Below are the code and all the weights of a small trained network. Each question names an input and a class and asks about switching units off, where a switched-off unit gives its printed mean instead of its output.

import numpy as np


def w(rows, s, z=0):
    codes = np.array(rows[::2]) - 128.0
    scale = np.full(codes.shape[1], s)
    scale[-1] = z or s
    return codes * scale


def norm(h):
    return h / np.sqrt((h * h).mean(-1, keepdims=True) + 1e-5)


def f(y):
    return y / 2 * (1 + np.tanh(0.7978845608 * (y + 0.044715 * y**3)))


def log_softmax(a):
    a = a - a.max(-1, keepdims=True)
    return a - np.log(np.exp(a).sum(-1, keepdims=True))


def net(x, mask):
    res = np.array(x, float).reshape(1, 8) / 4 @ E
    u = 0
    for l in range(2):
        y = f(norm(res) @ A[l][:, :-1].T + A[l][:, -1])
        res = res + np.where(mask[u : u + 8], y, B[l][:, -1]) @ B[l][:, :-1]
        u += 8
    return log_softmax(norm(res)[-1] @ U[:, :-1].T + U[:, -1])


A, B = {}, {}
E = w([
[46,87,86,130,83,149,147,34,203,116,160],'x0',
[137,124,167,171,139,50,62,87,184,36,190],'x1',
[154,133,128,132,220,32,35,85,68,172,171],'x2',
[87,32,113,186,24,99,80,198,165,131,191],'x3',
[200,158,94,75,88,157,72,116,147,138,221],'x4',
[91,56,119,102,114,110,159,108,159,155,155],'x5',
[140,185,193,4,106,32,166,84,108,137,143],'x6',
[129,178,65,158,93,113,162,122,248,101,156],'x7',
],0.0035)
A[0] = w([
[198,175,108,169,143,120,95,253,113,193,138,179],'0.n1',
[161,64,91,150,95,131,100,140,170,87,240,9],'0.n2',
[174,70,122,79,137,83,14,95,59,198,211,93],'0.n3',
[175,216,55,84,204,78,164,32,174,141,158,44],'0.n4',
[59,167,143,81,114,137,171,125,188,123,101,155],'0.n5',
[202,246,143,78,105,225,128,86,101,118,142,108],'0.n6',
[132,34,80,160,218,123,75,87,120,136,114,95],'0.n7',
[115,96,75,207,84,130,68,127,214,104,201,3],'0.n8',
],0.0052,0.0016)
B[0] = w([
[112,123,67,121,136,189,112,21,49,91,77,202],'0.n1',
[124,162,99,141,173,65,94,77,121,135,195,174],'0.n2',
[41,152,172,24,60,57,65,186,192,141,193,253],'0.n3',
[97,175,170,134,2,60,94,68,154,136,236,197],'0.n4',
[210,152,111,99,99,190,94,132,106,217,143,168],'0.n5',
[219,64,76,141,177,168,73,95,51,76,64,204],'0.n6',
[116,64,144,115,136,197,204,97,106,124,105,169],'0.n7',
[178,183,213,114,145,83,77,53,163,81,113,190],'0.n8',
],0.005)
A[1] = w([
[86,127,84,77,49,186,215,212,155,168,183,3],'1.n1',
[139,253,142,193,159,130,202,105,182,121,81,83],'1.n2',
[122,108,147,75,132,42,70,108,57,147,209,135],'1.n3',
[179,173,236,66,157,34,116,169,62,116,124,169],'1.n4',
[119,106,131,160,87,72,77,192,193,32,174,115],'1.n5',
[149,189,148,76,146,26,152,112,58,147,94,124],'1.n6',
[97,105,129,234,142,147,175,86,133,119,119,187],'1.n7',
[62,88,101,113,130,173,178,206,117,209,120,92],'1.n8',
],0.0051,0.002)
B[1] = w([
[68,122,207,144,131,66,177,215,137,169,172,150],'1.n1',
[86,116,93,89,82,92,63,141,127,143,217,141],'1.n2',
[44,121,93,169,94,157,67,84,202,114,194,254],'1.n3',
[157,252,98,248,71,47,70,46,253,160,201,224],'1.n4',
[180,240,100,135,107,97,70,38,171,186,204,176],'1.n5',
[173,158,129,195,156,93,71,121,192,75,188,191],'1.n6',
[186,160,113,144,184,126,71,128,68,116,105,148],'1.n7',
[78,89,96,54,116,112,81,121,134,94,146,149],'1.n8',
],0.0058,0.0059)
U = w([
[173,127,195,195,230,74,134,139,113,87,91,4],'0',
[25,32,148,64,93,136,179,219,119,163,136,101],'1',
[194,170,151,77,56,114,231,167,207,173,162,7],'2',
[132,193,106,142,82,71,22,44,212,125,248,203],'3',
[176,77,61,101,165,213,137,142,2,98,39,176],'4',
],0.0082,0.0035)

Each question gives the input, the list of numbers given to net, and the class t.
The units are the neurons (one row each of A and B). Each row of codes is followed by its name. A weight is (code - 128) times the scale printed after its matrix; where a second scale follows, it is the last column's (A, B and U).
mask holds one flag per neuron, layer by layer. A switched-off neuron (its flag False) gives its mean, the last column of its row in B, instead of its output. The means were averaged over made-up inputs and are rounded, as every weight is.
A unit's drop is (log p(t) with every unit on - log p(t) with that unit switched off) / (log p(t) with every unit on - log p(t) with every unit switched off).
The circuit of an input: a set's keep is (log p(t) with only the set's units on - log p(t) with every unit switched off) / (log p(t) with every unit on - log p(t) with every unit switched off). Starting from the 12 units with the biggest drops (on a tie, the unit counted first), units are removed one at a time, each time the one whose removal leaves the highest keep (on an exact tie, the one counted first), for as long as the keep stays at least 0.8.
circuit, biggest first: the units of the circuit, biggest drop first
unit that matters most: the unit with the biggest drop
k most important neurons: the k neurons with the biggest drops, biggest first
top k neurons in layer l: the k neurons of layer l with the biggest drops, biggest first
drop of u: that unit's drop, to one decimal
input [-1,-4,-7,2,7,4,-8,-1], class 4: circuit, biggest first : [0.n3, 1.n4, 1.n3]
input [-3,8,3,-3,-7,-3,-7,-8], class 0: unit that matters most : 0.n6
input [-3,-8,-8,2,3,2,2,8], class 1: circuit, biggest first : [1.n1, 1.n4]
input [-3,0,-7,-2,-6,-2,3,-1], class 2: circuit, biggest first : [1.n3, 1.n5]
input [-3,-4,2,4,3,8,-8,2], class 4: circuit, biggest first : [1.n4, 0.n4, 1.n3]
input [-5,1,1,-3,-4,-6,0,2], class 0: circuit, biggest first : [0.n3, 1.n3]
input [-4,-7,-4,7,2,-3,-1,-6], class 1: top 2 neurons in layer 1 : [1.n1, 1.n8]
input [4,3,0,2,1,-7,-7,-6], class 0: top 4 neurons in layer 0 : [0.n7, 0.n3, 0.n4, 0.n8]
input [4,-2,0,-7,-8,5,-2,4], class 1: top 3 neurons in layer 0 : [0.n6, 0.n8, 0.n1]
input [-1,-6,-4,7,-3,7,-5,3], class 1: top 2 neurons in layer 1 : [1.n4, 1.n1]
input [-4,-1,-6,2,-7,1,-3,-4], class 1: 2 most important neurons : [0.n6, 0.n8]
input [4,7,-5,0,-7,4,-2,-3], class 0: top 2 neurons in layer 0 : [0.n3, 0.n4]
input [4,0,-1,0,0,6,-3,-2], class 4: 3 most important neurons : [0.n3, 1.n4, 0.n4]
input [-3,-6,-3,-2,3,2,4,8], class 2: most important neuron : [0.n4]
input [-8,-6,0,4,-6,2,-2,7], class 4: 2 most important neurons : [0.n1, 0.n3]
input [4,-3,-4,0,4,-5,-1,2], class 4: 2 most important neurons : [0.n6, 1.n4]
input [-3,-1,2,1,4,-5,-6,-8], class 4: drop of 0.n1 : 0.5
input [8,-4,-8,0,1,2,5,-2], class 1: drop of 1.n1 : 0.1
input [-6,-8,5,0,-2,7,-4,0], class 4: drop of 0.n1 : 0.3
input [-5,5,5,1,-8,-3,-6,4], class 4: drop of 0.n3 : 0.2
